Below is a small trained network, with its code and all its weights. Each question gives an input and a class and asks what happens when units are switched off, that is, made to give their printed mean instead of their output.

import numpy as np


def w(rows, s, z=0):
    codes = np.array(rows[::2]) - 128.0
    scale = np.full(codes.shape[1], s)
    scale[-1] = z or s
    return codes * scale


def norm(h):
    return h / np.sqrt((h * h).mean(-1, keepdims=True) + 1e-5)


def f(y):
    return y / 2 * (1 + np.tanh(0.7978845608 * (y + 0.044715 * y**3)))


def log_softmax(a):
    a = a - a.max(-1, keepdims=True)
    return a - np.log(np.exp(a).sum(-1, keepdims=True))


def net(x, mask):
    res = np.array(x, float).reshape(1, 5) / 4 @ E
    u = 0
    for l in range(3):
        y = f(norm(res) @ A[l][:, :-1].T + A[l][:, -1])
        res = res + np.where(mask[u : u + 5], y, B[l][:, -1]) @ B[l][:, :-1]
        u += 5
    return log_softmax(norm(res)[-1] @ U[:, :-1].T + U[:, -1])


A, B = {}, {}
E = w([
[164,155,225],'x0',
[130,129,131],'x1',
[255,254,60],'x2',
[220,2,135],'x3',
[123,133,121],'x4',
],0.003)
A[0] = w([
[219,173,90,4],'L0N0',
[148,132,107,57],'L0N1',
[117,98,11,69],'L0N2',
[182,148,186,9],'L0N3',
[208,83,105,28],'L0N4',
],0.012,0.0036)
B[0] = w([
[133,246,152,252],'L0N0',
[40,212,163,115],'L0N1',
[185,160,249,232],'L0N2',
[166,163,228,138],'L0N3',
[118,74,51,227],'L0N4',
],0.013,0.0031)
A[1] = w([
[196,183,146,2],'L1N0',
[243,142,9,93],'L1N1',
[66,142,97,96],'L1N2',
[65,254,99,171],'L1N3',
[188,180,122,2],'L1N4',
],0.0074,0.0012)
B[1] = w([
[20,140,198,187],'L1N0',
[109,142,24,188],'L1N1',
[169,83,113,131],'L1N2',
[134,90,36,254],'L1N3',
[1,139,171,169],'L1N4',
],0.012,0.0034)
A[2] = w([
[235,135,225,167],'L2N0',
[2,159,157,143],'L2N1',
[71,27,152,2],'L2N2',
[237,84,12,132],'L2N3',
[75,33,152,7],'L2N4',
],0.0098,0.00092)
B[2] = w([
[58,80,208,202],'L2N0',
[113,45,139,196],'L2N1',
[131,251,90,185],'L2N2',
[34,5,119,255],'L2N3',
[127,242,95,179],'L2N4',
],0.014,0.005)
U = w([
[138,224,88,130],'0',
[106,110,133,164],'1',
[106,105,126,152],'2',
[125,60,68,118],'3',
[130,116,202,114],'4',
[182,98,135,42],'5',
[248,105,121,3],'6',
],0.013)

Each question gives the input, the list of numbers given to net, and the class t.
The units are the neurons (one row each of A and B). Each row of codes is followed by its name. A weight is (code - 128) times the scale printed after its matrix; where a second scale follows, it is the last column's (A, B and U).
mask holds one flag per neuron, layer by layer. A switched-off neuron (its flag False) gives its mean, the last column of its row in B, instead of its output. The means were averaged over made-up inputs and are rounded, as every weight is.
A unit's drop is (log p(t) with every unit on - log p(t) with that unit switched off) / (log p(t) with every unit on - log p(t) with every unit switched off).
The circuit of an input: a set's keep is (log p(t) with only the set's units on - log p(t) with every unit switched off) / (log p(t) with every unit on - log p(t) with every unit switched off). Starting from the 12 units with the biggest drops (on a tie, the unit counted first), units are removed one at a time, each time the one whose removal leaves the highest keep (on an exact tie, the one counted first), for as long as the keep stays at least 0.8.
circuit, biggest first: the units of the circuit, biggest drop first
top k neurons: the k neurons with the biggest drops, biggest first
top k neurons in layer l: the k neurons of layer l with the biggest drops, biggest first
drop when u is switched off: that unit's drop, to one decimal
input [-7,0,6,-5,-6], class 4: circuit, biggest first	L0N2, L1N0
input [-7,4,-2,-1,4], class 4: circuit, biggest first	L0N2
input [-6,3,-7,0,7], class 0: circuit, biggest first	L2N2, L2N3
input [6,6,-8,-5,3], class 0: top 2 neurons	L0N2, L0N0
input [-6,-1,8,8,5], class 0: top 2 neurons	L0N0, L2N3
input [7,-3,-4,-8,-7], class 3: top 3 neurons	L1N0, L1N4, L0N2
input [-1,3,5,-7,-3], class 3: top 2 neurons	L1N3, L0N2
input [-6,-1,3,-5,-3], class 4: top 4 neurons	L0N2, L0N4, L2N3, L1N1
input [3,-1,7,4,5], class 0: top 2 neurons in layer 2	L2N3, L2N0
input [-8,-5,-4,4,2], class 4: circuit, biggest first	L0N2, L2N3
input [6,1,0,-8,-4], class 3: top 3 neurons	L0N2, L1N3, L2N0
input [-5,-7,-8,6,-2], class 0: top 2 neurons in layer 1	L1N3, L1N1
input [-8,-6,6,5,-3], class 4: top 2 neurons	L0N2, L1N0
input [2,6,-7,2,2], class 0: top 2 neurons	L0N2, L1N3
input [-4,-3,3,-1,-2], class 4: circuit, biggest first	L0N2
input [-7,5,-3,6,6], class 4: circuit, biggest first	L0N2, L2N3
input [-7,-3,7,2,-7], class 0: top 2 neurons	L0N0, L2N3
input [7,6,-7,5,6], class 0: top 4 neurons	L0N2, L0N0, L2N2, L2N4
input [-1,-2,-6,4,3], class 0: top 2 neurons in layer 2	L2N2, L2N4
input [-5,-6,5,-8,1], class 3: top neuron	L1N3
input [6,-6,-7,0,-7], class 0: top 2 neurons	L0N0, L0N2
input [5,-3,2,2,1], class 4: top 2 neurons	L0N3, L2N3
input [-5,4,4,4,0], class 4: top 2 neurons in layer 0	L0N2, L0N0
input [-4,-3,0,-2,1], class 4: top 2 neurons	L0N2, L2N3
input [-4,3,-8,3,7], class 0: drop when L1N3 is switched off	0.1
input [-8,-6,1,-4,6], class 4: drop when L0N2 is switched off	1.2
input [-8,5,-5,-3,2], class 4: drop when L2N3 is switched off	0.2
input [6,-4,-1,-7,5], class 3: drop when L0N2 is switched off	0.8
input [-4,7,-7,1,-1], class 0: top neuron	L1N3
